Here is a tiny trained network, its code and every weight. The questions are about switching its units off for an input and a class, where a switched-off unit gives its printed mean instead of its output.

import numpy as np


def w(rows, s, z=0):
    codes = np.array(rows[::2]) - 128.0
    scale = np.full(codes.shape[1], s)
    scale[-1] = z or s
    return codes * scale


def f(y):
    return y / 2 * (1 + np.tanh(0.7978845608 * (y + 0.044715 * y**3)))


def log_softmax(a):
    a = a - a.max(-1, keepdims=True)
    return a - np.log(np.exp(a).sum(-1, keepdims=True))


def net(x, mask):
    res = np.array(x, float).reshape(1, 6) / 4 @ E
    y = f(res @ A[0][:, :-1].T + A[0][:, -1])
    res = res + np.where(mask, y, B[0][:, -1]) @ B[0][:, :-1]
    return log_softmax(res[-1] @ U[:, :-1].T + U[:, -1])


A, B = {}, {}
E = w([
[172,188,212,13],'x0',
[124,209,93,141],'x1',
[138,40,80,2],'x2',
[10,162,59,47],'x3',
[159,100,161,100],'x4',
[20,112,184,111],'x5',
],0.0071)
A[0] = w([
[173,213,136,136,99],'neuron 1',
[141,239,200,115,147],'neuron 2',
[180,33,111,169,253],'neuron 3',
[68,137,95,193,48],'neuron 4',
[144,48,89,77,198],'neuron 5',
[139,117,167,75,127],'neuron 6',
[133,74,129,140,130],'neuron 7',
[116,109,74,72,178],'neuron 8',
[92,92,191,180,181],'neuron 9',
[145,66,46,104,182],'neuron 10',
[185,86,114,160,135],'neuron 11',
[61,170,14,161,201],'neuron 12',
[21,136,115,85,132],'neuron 13',
[94,163,64,158,124],'neuron 14',
[85,44,104,111,129],'neuron 15',
[102,137,203,22,102],'neuron 16',
[126,100,92,111,208],'neuron 17',
[179,97,106,135,164],'neuron 18',
[12,127,163,123,169],'neuron 19',
[132,119,146,90,102],'neuron 20',
],0.012,0.0057)
B[0] = w([
[77,182,124,98,169],'neuron 1',
[163,162,160,47,200],'neuron 2',
[89,174,157,172,255],'neuron 3',
[196,107,120,157,168],'neuron 4',
[53,111,158,176,223],'neuron 5',
[154,75,84,136,173],'neuron 6',
[132,151,142,135,153],'neuron 7',
[67,96,140,103,199],'neuron 8',
[196,161,152,158,188],'neuron 9',
[70,133,137,131,210],'neuron 10',
[131,145,173,135,185],'neuron 11',
[134,141,76,234,236],'neuron 12',
[120,168,226,64,206],'neuron 13',
[149,118,120,185,173],'neuron 14',
[81,144,191,107,188],'neuron 15',
[148,89,100,125,218],'neuron 16',
[69,129,154,111,181],'neuron 17',
[100,167,144,136,178],'neuron 18',
[146,254,201,124,205],'neuron 19',
[151,92,68,145,144],'neuron 20',
],0.0094,0.0096)
U = w([
[24,91,145,107,167],'0',
[165,53,49,11,76],'1',
[200,120,70,219,158],'2',
[171,208,192,90,177],'3',
[245,1,99,73,2],'4',
],0.0092,0.004)

Each question gives the input, the list of numbers given to net, and the class t.
The units are the neurons (one row each of A and B). Each row of codes is followed by its name. A weight is (code - 128) times the scale printed after its matrix; where a second scale follows, it is the last column's (A, B and U).
mask holds one flag per neuron, in row order. A switched-off neuron (its flag False) gives its mean, the last column of its row in B, instead of its output. The means were averaged over made-up inputs and are rounded, as every weight is.
A unit's drop is (log p(t) with every unit on - log p(t) with that unit switched off) / (log p(t) with every unit on - log p(t) with every unit switched off).
The circuit of an input: a set's keep is (log p(t) with only the set's units on - log p(t) with every unit switched off) / (log p(t) with every unit on - log p(t) with every unit switched off). Starting from the 12 units with the biggest drops (on a tie, the unit counted first), units are removed one at a time, each time the one whose removal leaves the highest keep (on an exact tie, the one counted first), for as long as the keep stays at least 0.8.
units of the circuit, in order: the units of the circuit, biggest drop first
k most important neurons: the k neurons with the biggest drops, biggest first
drop when u is switched off: that unit's drop, to one decimal
input [-4,-8,-3,0,5,1], class 3: units of the circuit, in order => neuron 9; neuron 12
input [-3,-1,-1,6,-6,-2], class 2: units of the circuit, in order => neuron 12
input [0,3,1,7,-4,6], class 3: 2 most important neurons => neuron 19; neuron 13
input [-7,-3,-1,-7,4,7], class 3: units of the circuit, in order => neuron 12; neuron 9
input [-3,-7,-3,0,-4,2], class 2: 2 most important neurons => neuron 2; neuron 13
input [8,-5,8,0,1,-4], class 1: 2 most important neurons => neuron 16; neuron 6
input [-3,-4,1,3,1,5], class 3: 3 most important neurons => neuron 19; neuron 13; neuron 9
input [7,-6,4,0,6,7], class 4: units of the circuit, in order => neuron 16; neuron 6
input [-8,6,2,6,0,6], class 3: 3 most important neurons => neuron 19; neuron 13; neuron 4
input [8,-4,-2,6,-6,-8], class 1: 2 most important neurons => neuron 19; neuron 3
input [0,0,1,0,-5,-7], class 2: 2 most important neurons => neuron 13; neuron 15
input [-5,8,4,0,-7,6], class 2: drop when neuron 14 is switched off => 0.3
input [7,-6,2,-1,8,6], class 4: drop when neuron 19 is switched off => 0.0
input [-1,5,0,5,3,-5], class 2: most important neuron => neuron 12
input [-1,5,0,7,-4,6], class 3: drop when neuron 13 is switched off => 0.1
